Below is a small trained network, with its code and all its weights. Each question gives an input and a class and asks what happens when units are switched off, that is, made to give their printed mean instead of their output.

import numpy as np


def w(rows, s, z=0):
    codes = np.array(rows[::2]) - 128.0
    scale = np.full(codes.shape[1], s)
    scale[-1] = z or s
    return codes * scale


def norm(h):
    return h / np.sqrt((h * h).mean(-1, keepdims=True) + 1e-5)


def f(y):
    return y / 2 * (1 + np.tanh(0.7978845608 * (y + 0.044715 * y**3)))


def log_softmax(a):
    a = a - a.max(-1, keepdims=True)
    return a - np.log(np.exp(a).sum(-1, keepdims=True))


def net(x, mask):
    res = np.array(x, float).reshape(1, 5) / 4 @ E
    u = 0
    for l in range(2):
        y = f(norm(res) @ A[l][:, :-1].T + A[l][:, -1])
        res = res + np.where(mask[u : u + 3], y, B[l][:, -1]) @ B[l][:, :-1]
        u += 3
    return log_softmax(norm(res)[-1] @ U[:, :-1].T + U[:, -1])


A, B = {}, {}
E = w([
[99,129,71,80,101,183,137,31,100],'x0',
[115,121,113,152,123,113,126,118,135],'x1',
[129,142,152,96,9,152,150,97,217],'x2',
[92,112,44,59,161,70,118,153,100],'x3',
[124,131,121,129,150,141,122,123,151],'x4',
],0.013)
A[0] = w([
[41,115,110,112,184,159,62,46,2,2],'L0N1',
[162,117,130,172,140,225,115,64,81,23],'L0N2',
[87,124,56,6,73,58,87,214,172,35],'L0N3',
],0.0075,0.0052)
B[0] = w([
[220,190,9,210,253,129,224,72,77,232],'L0N1',
[254,54,71,239,212,13,124,38,101,167],'L0N2',
[210,120,36,232,247,27,220,144,133,252],'L0N3',
],0.0083,0.0043)
A[1] = w([
[72,69,108,44,126,36,80,175,168,131],'L1N1',
[2,128,32,10,171,72,152,150,66,253],'L1N2',
[124,138,156,198,180,81,34,213,83,120],'L1N3',
],0.0092,0.0044)
B[1] = w([
[210,51,186,167,184,46,243,198,211,159],'L1N1',
[2,109,194,94,38,243,123,145,182,254],'L1N2',
[103,163,108,107,65,169,38,73,111,250],'L1N3',
],0.013,0.0079)
U = w([
[107,228,101,91,53,203,64,55,63,197],'0',
[24,97,212,58,2,182,88,240,195,2],'1',
[233,94,58,176,230,14,207,176,81,200],'2',
],0.012,0.0055)

Each question gives the input, the list of numbers given to net, and the class t.
The units are the neurons (one row each of A and B). Each row of codes is followed by its name. A weight is (code - 128) times the scale printed after its matrix; where a second scale follows, it is the last column's (A, B and U).
mask holds one flag per neuron, layer by layer. A switched-off neuron (its flag False) gives its mean, the last column of its row in B, instead of its output. The means were averaged over made-up inputs and are rounded, as every weight is.
A unit's drop is (log p(t) with every unit on - log p(t) with that unit switched off) / (log p(t) with every unit on - log p(t) with every unit switched off).
The circuit of an input: a set's keep is (log p(t) with only the set's units on - log p(t) with every unit switched off) / (log p(t) with every unit on - log p(t) with every unit switched off). Starting from all 6 units, units are removed one at a time, each time the one whose removal leaves the highest keep (on an exact tie, the one counted first), for as long as the keep stays at least 0.8.
circuit, biggest first: the units of the circuit, biggest drop first
top k neurons: the k neurons with the biggest drops, biggest first
top k neurons in layer l: the k neurons of layer l with the biggest drops, biggest first
drop when u is switched off: that unit's drop, to one decimal
input [-5,5,-2,1,1], class 1: top 3 neurons -> (L0N1, L1N3, L1N1)
input [-8,-8,-2,-5,6], class 0: circuit, biggest first -> (L1N3, L1N1)
input [-4,-2,7,1,-7], class 2: circuit, biggest first -> (L1N2)
input [2,-2,1,3,0], class 1: top 4 neurons -> (L1N2, L0N2, L1N3, L1N1)
input [-4,-5,-4,-6,1], class 0: top 2 neurons -> (L1N3, L1N2)
input [8,8,-5,0,4], class 2: top 3 neurons -> (L0N1, L1N3, L0N2)
input [2,6,-3,0,5], class 2: top 2 neurons -> (L0N1, L1N3)
input [-8,-7,-1,-5,5], class 0: circuit, biggest first -> (L1N3, L1N2)
input [6,7,2,4,-8], class 1: top 2 neurons in layer 1 -> (L1N2, L1N3)
input [-3,-7,-3,2,-2], class 1: top 2 neurons -> (L0N1, L1N1)
input [-6,2,-1,6,-5], class 1: top 2 neurons -> (L1N2, L1N3)
input [1,-8,-1,-2,-1], class 2: top 2 neurons in layer 1 -> (L1N2, L1N3)
input [-1,7,-6,-2,0], class 0: drop when L1N3 is switched off -> 0.2
input [-7,-8,-6,-8,0], class 0: drop when L0N3 is switched off -> 0.0
input [8,7,-8,-1,-5], class 2: drop when L0N1 is switched off -> 2.2
input [-5,5,-7,-5,5], class 0: drop when L1N3 is switched off -> 0.5
input [-2,2,-4,3,-1], class 1: top neuron -> (L1N2)
